Below are the code and all the weights of a small trained network. Each question names an input and a class and asks about switching units off, where a switched-off unit gives its printed mean instead of its output.

import numpy as np


def w(rows, s, z=0):
    codes = np.array(rows[::2]) - 128.0
    scale = np.full(codes.shape[1], s)
    scale[-1] = z or s
    return codes * scale


def norm(h):
    return h / np.sqrt((h * h).mean(-1, keepdims=True) + 1e-5)


def f(y):
    return np.maximum(y, 0)


def log_softmax(a):
    a = a - a.max(-1, keepdims=True)
    return a - np.log(np.exp(a).sum(-1, keepdims=True))


def net(x, mask):
    res = np.array(x, float).reshape(1, 4) / 4 @ E
    u = 0
    for l in range(3):
        y = f(norm(res) @ A[l][:, :-1].T + A[l][:, -1])
        res = res + np.where(mask[u : u + 6], y, B[l][:, -1]) @ B[l][:, :-1]
        u += 6
    return log_softmax(norm(res)[-1] @ U[:, :-1].T + U[:, -1])


A, B = {}, {}
E = w([
[141,201,213,149,170],'x0',
[131,180,155,135,3],'x1',
[134,239,62,119,164],'x2',
[81,127,130,165,131],'x3',
],0.0067)
A[0] = w([
[73,133,115,140,117,60],'L0N1',
[131,142,96,127,107,253],'L0N2',
[64,133,129,165,142,30],'L0N3',
[115,137,135,137,111,194],'L0N4',
[106,97,86,128,104,61],'L0N5',
[190,130,142,5,125,77],'L0N6',
],0.014,0.0015)
B[0] = w([
[67,138,139,119,146,171],'L0N1',
[141,140,116,125,113,218],'L0N2',
[60,120,138,97,101,176],'L0N3',
[122,129,149,112,188,186],'L0N4',
[131,123,155,72,138,223],'L0N5',
[8,129,154,137,142,253],'L0N6',
],0.012,0.0042)
A[1] = w([
[150,95,105,103,230,50],'L1N1',
[172,96,155,119,118,23],'L1N2',
[173,109,190,137,153,197],'L1N3',
[120,181,157,95,10,123],'L1N4',
[157,107,72,108,101,118],'L1N5',
[162,159,145,123,45,1],'L1N6',
],0.013,0.0043)
B[1] = w([
[95,55,90,252,106,188],'L1N1',
[126,72,223,103,136,135],'L1N2',
[191,128,157,136,85,186],'L1N3',
[97,33,78,190,208,254],'L1N4',
[194,159,133,126,118,148],'L1N5',
[95,103,66,253,148,152],'L1N6',
],0.0073,0.0071)
A[2] = w([
[168,72,171,51,99,155],'L2N1',
[147,224,2,100,188,152],'L2N2',
[130,174,104,164,53,156],'L2N3',
[165,183,240,196,130,200],'L2N4',
[65,78,60,106,156,148],'L2N5',
[152,69,46,53,36,254],'L2N6',
],0.0097,0.0027)
B[2] = w([
[109,121,194,148,53,164],'L2N1',
[154,31,212,121,31,183],'L2N2',
[155,16,99,194,151,133],'L2N3',
[167,191,67,81,131,190],'L2N4',
[147,178,155,112,134,254],'L2N5',
[196,250,95,133,172,182],'L2N6',
],0.011,0.0086)
U = w([
[119,58,68,249,190,176],'0',
[171,72,213,146,27,146],'1',
[217,190,115,110,158,234],'2',
[14,125,139,88,109,170],'3',
[126,135,159,101,133,74],'4',
[142,114,94,104,143,1],'5',
[132,113,78,102,146,21],'6',
],0.015,0.0083)

Each question gives the input, the list of numbers given to net, and the class t.
The units are the neurons (one row each of A and B). Each row of codes is followed by its name. A weight is (code - 128) times the scale printed after its matrix; where a second scale follows, it is the last column's (A, B and U).
mask holds one flag per neuron, layer by layer. A switched-off neuron (its flag False) gives its mean, the last column of its row in B, instead of its output. The means were averaged over made-up inputs and are rounded, as every weight is.
A unit's drop is (log p(t) with every unit on - log p(t) with that unit switched off) / (log p(t) with every unit on - log p(t) with every unit switched off).
The circuit of an input: a set's keep is (log p(t) with only the set's units on - log p(t) with every unit switched off) / (log p(t) with every unit on - log p(t) with every unit switched off). Starting from the 12 units with the biggest drops (on a tie, the unit counted first), units are removed one at a time, each time the one whose removal leaves the highest keep (on an exact tie, the one counted first), for as long as the keep stays at least 0.8.
units of the circuit, in order: the units of the circuit, biggest drop first
most important unit: the unit with the biggest drop
top k neurons: the k neurons with the biggest drops, biggest first
k most important neurons of layer l: the k neurons of layer l with the biggest drops, biggest first
input [8,2,-5,8], class 2: most important unit	L2N4
input [-7,-6,-2,-2], class 2: units of the circuit, in order	[L2N6 L1N4]
input [-7,4,7,-2], class 1: 2 most important neurons of layer 0	[L0N3 L0N2]
input [-3,3,4,2], class 1: top 2 neurons	[L2N2 L0N6]
input [6,-6,4,0], class 0: top 2 neurons	[L1N1 L2N5]
input [6,8,7,-1], class 0: top 2 neurons	[L1N6 L1N4]
input [2,-5,-8,6], class 1: top 2 neurons	[L1N4 L0N6]
input [7,-8,7,-6], class 0: top 3 neurons	[L1N1 L2N6 L2N5]
input [-6,-6,-7,4], class 1: units of the circuit, in order	[L1N4 L0N6]
input [0,-3,-5,4], class 1: top 2 neurons	[L0N6 L1N4]
input [5,3,-7,-8], class 3: top 2 neurons	[L0N6 L2N2]
input [-5,0,6,5], class 1: 2 most important neurons of layer 2	[L2N2 L2N4]
input [-3,2,7,7], class 1: top 2 neurons	[L2N2 L0N6]
input [0,-3,2,6], class 3: units of the circuit, in order	[L0N3]
input [-5,6,-2,1], class 0: top 2 neurons	[L1N4 L1N6]
input [7,-4,7,-4], class 1: 3 most important neurons of layer 2	[L2N2 L2N6 L2N5]
input [0,2,-3,4], class 3: top 2 neurons	[L2N2 L0N3]
input [-6,-3,-2,7], class 3: top 3 neurons	[L0N1 L0N3 L0N5]
input [8,8,6,-8], class 0: 2 most important neurons of layer 2	[L2N5 L2N3]
input [4,-7,2,-5], class 0: units of the circuit, in order	[L1N1]
input [7,7,-2,-2], class 0: 2 most important neurons of layer 1	[L1N6 L1N4]
input [-8,-7,-4,-4], class 2: 3 most important neurons of layer 2	[L2N6 L2N5 L2N2]
input [-8,8,-7,-5], class 0: top 4 neurons	[L1N6 L1N4 L2N2 L2N4]
input [2,-2,3,7], class 3: top 2 neurons	[L0N3 L2N6]
input [6,8,-8,8], class 0: 3 most important neurons of layer 2	[L2N2 L2N5 L2N1]
input [-2,6,8,6], class 1: top 2 neurons	[L2N2 L1N1]
input [8,4,-2,-1], class 2: units of the circuit, in order	[L2N4]
input [-6,3,1,-4], class 2: 2 most important neurons of layer 2	[L2N6 L2N5]
